Here is a tiny trained network, its code and every weight. The questions are about switching its units off for an input and a target symbol, where a switched-off unit gives its printed mean instead of its output.

import numpy as np


def w(rows, s, z=0):
    codes = np.array(rows[::2]) - 128.0
    scale = np.full(codes.shape[1], s)
    scale[-1] = z or s
    return codes * scale


def f(y):
    return y / 2 * (1 + np.tanh(0.7978845608 * (y + 0.044715 * y**3)))


def softmax(a):
    e = np.exp(a - a.max(-1, keepdims=True))
    return e / e.sum(-1, keepdims=True)


def log_softmax(a):
    a = a - a.max(-1, keepdims=True)
    return a - np.log(np.exp(a).sum(-1, keepdims=True))


def net(x, mask):
    ids = ['ΔΛΠΦαβγεζημξστψ'.index(c) for c in x.split()]
    T = len(ids)
    res = E[ids] + P[:T]
    q, k, v = (res @ M[0].T for M in (Q, K, V))
    z = softmax(np.where(np.tri(T) > 0, q @ k.T / 4**0.5, -1e9)) @ v
    res = res + np.where(mask[0], z, O[0][:, -1]) @ O[0][:, :-1]
    y = f(res @ A[0][:, :-1].T + A[0][:, -1])
    res = res + np.where(mask[1:25], y, B[0][:, -1]) @ B[0][:, :-1]
    return log_softmax(res[-1] @ U[:, :-1].T + U[:, -1])


Q, K, V, O, A, B = {}, {}, {}, {}, {}, {}
E = w([
[146,170,145,109,107,117],'Δ',
[110,128,86,113,127,202],'Λ',
[50,123,176,144,98,50],'Π',
[152,113,63,153,154,181],'Φ',
[109,89,31,155,156,226],'α',
[138,152,107,96,109,146],'β',
[67,81,125,177,126,29],'γ',
[161,129,89,130,131,142],'ε',
[126,102,96,87,120,149],'ζ',
[166,144,114,116,116,94],'η',
[134,85,49,170,175,164],'μ',
[28,41,79,177,140,104],'ξ',
[150,114,76,154,153,122],'σ',
[6,62,80,138,98,150],'τ',
[147,129,77,119,129,164],'ψ',
],0.011)
P = w([
[124,161,63,89,181,111],'0',
[173,100,131,145,82,161],'1',
[122,61,202,43,194,151],'2',
[130,145,71,40,136,88],'3',
[158,114,123,166,47,145],'4',
[104,68,193,72,171,140],'5',
[86,187,71,173,139,108],'6',
[143,117,126,170,27,130],'7',
[91,73,185,80,152,122],'8',
[99,128,55,49,115,61],'9',
[132,118,127,176,3,115],'10',
[110,71,176,91,158,118],'11',
],0.017)
Q[0] = w([
[113,147,203,164,235,160],'H1',
[66,219,100,172,154,114],'H1',
[144,50,82,152,49,120],'H1',
[102,109,130,27,253,91],'H1',
],0.024)
K[0] = w([
[255,94,131,85,121,171],'H1',
[162,148,77,9,122,106],'H1',
[23,118,138,164,82,86],'H1',
[199,231,120,157,208,208],'H1',
],0.02)
V[0] = w([
[169,123,110,185,186,160],'H1',
[183,240,203,113,126,119],'H1',
[55,91,161,150,131,86],'H1',
[49,195,134,70,72,252],'H1',
],0.017)
O[0] = w([
[74,110,138,183,91,116,146],'H1',
[76,168,126,16,40,210,8],'H1',
[154,212,148,180,201,160,115],'H1',
[253,48,84,60,133,180,130],'H1',
],0.014,0.015)
A[0] = w([
[128,145,156,75,140,57,141],'N1',
[120,152,27,147,27,115,70],'N2',
[112,174,145,55,146,152,61],'N3',
[63,200,97,37,215,103,50],'N4',
[119,99,85,143,121,114,45],'N5',
[88,208,46,136,102,96,69],'N6',
[103,85,191,102,182,129,155],'N7',
[65,201,31,27,211,69,91],'N8',
[160,143,203,176,114,183,168],'N9',
[130,87,175,74,218,132,55],'N10',
[118,83,198,99,138,176,98],'N11',
[139,151,174,117,103,152,75],'N12',
[112,118,114,154,32,174,106],'N13',
[180,128,125,171,23,177,63],'N14',
[148,100,165,159,65,131,104],'N15',
[103,136,52,89,96,105,82],'N16',
[104,189,99,189,52,143,138],'N17',
[130,68,161,59,157,151,112],'N18',
[153,145,141,226,51,162,10],'N19',
[153,128,107,187,34,156,80],'N20',
[125,188,60,161,82,97,158],'N21',
[98,192,85,25,167,125,108],'N22',
[151,143,104,172,90,186,112],'N23',
[180,141,220,140,6,135,25],'N24',
],0.013,0.011)
B[0] = w([
[152,114,96,161,129,136,175],'N1',
[34,147,55,130,138,155,180],'N2',
[122,225,84,82,175,102,131],'N3',
[138,5,76,121,205,151,153],'N4',
[169,152,131,136,85,135,232],'N5',
[75,112,112,48,80,52,195],'N6',
[147,161,137,66,154,176,255],'N7',
[227,217,209,111,70,107,193],'N8',
[115,87,136,139,63,143,231],'N9',
[67,156,99,85,68,111,218],'N10',
[159,149,78,101,53,123,154],'N11',
[140,155,145,123,57,103,125],'N12',
[151,134,131,137,161,35,144],'N13',
[109,113,195,73,104,31,141],'N14',
[92,160,117,87,137,166,185],'N15',
[168,147,127,82,124,205,172],'N16',
[172,108,145,223,143,99,201],'N17',
[112,126,184,202,203,114,215],'N18',
[158,130,83,21,176,131,202],'N19',
[185,205,144,155,98,180,139],'N20',
[78,142,135,138,132,191,250],'N21',
[52,51,159,185,101,112,149],'N22',
[109,152,165,144,123,85,143],'N23',
[112,43,69,126,95,250,133],'N24',
],0.022,0.0086)
U = w([
[27,123,160,51,181,113,254],'Δ',
[62,85,124,89,206,134,215],'Λ',
[69,79,171,84,141,105,132],'Π',
[31,110,87,113,130,140,103],'Φ',
[90,75,93,112,104,91,108],'α',
[62,115,181,160,104,159,112],'β',
[70,141,158,106,145,57,40],'γ',
[57,166,111,93,109,113,81],'ε',
[107,160,143,99,123,112,77],'ζ',
[36,80,143,80,83,107,74],'η',
[2,100,116,141,146,80,94],'μ',
[59,189,118,137,163,101,64],'ξ',
[44,169,135,112,105,77,72],'σ',
[64,166,74,80,156,54,50],'τ',
[81,156,103,114,139,146,88],'ψ',
],0.0062,0.0054)

Each question gives the input, a string of symbols that net reads in full, and the target symbol t.
The units are the heads (4 rows each of Q, K, V and O) and the neurons (one row each of A and B). Each row of codes is followed by its name. A weight is (code - 128) times the scale printed after its matrix; where a second scale follows, it is the last column's (O, A, B and U).
mask holds one flag per unit, heads first, then neurons. A switched-off unit (its flag False) gives its mean, the last column of its rows in O or B, instead of its output. The means were averaged over made-up inputs and are rounded, as every weight is.
A unit's drop is (log p(t) with every unit on - log p(t) with that unit switched off) / (log p(t) with every unit on - log p(t) with every unit switched off).
The circuit of an input: a set's keep is (log p(t) with only the set's units on - log p(t) with every unit switched off) / (log p(t) with every unit on - log p(t) with every unit switched off). Starting from the 12 units with the biggest drops (on a tie, the unit counted first), units are removed one at a time, each time the one whose removal leaves the highest keep (on an exact tie, the one counted first), for as long as the keep stays at least 0.8.
units of the circuit, in order: the units of the circuit, biggest drop first
most important unit: the unit with the biggest drop
k most important neurons: the k neurons with the biggest drops, biggest first
input Δ α τ β, target Δ: most important unit : H1
input η Δ η ψ, target η: units of the circuit, in order : [H1; N22]
input η η η ε Φ, target τ: units of the circuit, in order : [H1; N13; N19]
input Λ ξ Φ Φ σ ξ σ γ τ Π, target σ: 2 most important neurons : [N8; N6]
input Φ τ μ η γ, target μ: 2 most important neurons : [N17; N6]
input ε τ τ ε ζ Δ η, target ε: units of the circuit, in order : [H1; N8; N2]
input σ ζ γ Λ ψ γ ε, target Λ: units of the circuit, in order : [H1; N18]
input ξ η ζ γ τ β η, target γ: units of the circuit, in order : [N8; N6; H1; N17]
input μ σ α ψ, target μ: units of the circuit, in order : [H1; N8]
input Φ τ μ ψ η Δ τ Φ, target α: units of the circuit, in order : [H1; N9; N21]
input β γ τ Λ Π, target β: units of the circuit, in order : [H1; N9; N6; N19]
input γ ζ Φ η σ Π ψ α, target β: units of the circuit, in order : [N9; H1]
input μ ψ γ Λ Δ μ η, target Λ: 2 most important neurons : [N18; N8]
input Δ α σ σ μ η Π ε Δ α, target Π: units of the circuit, in order : [N4; N8; H1; N22]
input α β σ α β, target Δ: most important unit : N14
input η Λ Φ ε α ψ Π σ, target β: units of the circuit, in order : [H1; N9; N17]
input α γ σ σ μ ξ η, target σ: units of the circuit, in order : [H1; N8; N6]
input ψ Δ β ζ η μ η Δ, target η: units of the circuit, in order : [N14; H1]
input γ σ μ β Φ α Φ, target β: 2 most important neurons : [N22; N8]
input σ Δ Δ ε Π ψ Φ α, target β: 2 most important neurons : [N9; N6]
input α α σ ψ ψ ξ η Δ σ α ψ, target Λ: most important unit : N19
input β τ α ψ, target β: 4 most important neurons : [N22; N8; N18; N16]
input σ σ α η τ α μ α ψ σ, target μ: 2 most important neurons : [N8; N7]
input Φ β ψ γ ε ε μ β, target μ: 2 most important neurons : [N6; N17]
input Π ξ γ Λ ξ τ γ η Φ α, target γ: 4 most important neurons : [N8; N6; N17; N4]
input Λ α ψ μ σ, target ξ: 2 most important neurons : [N20; N17]
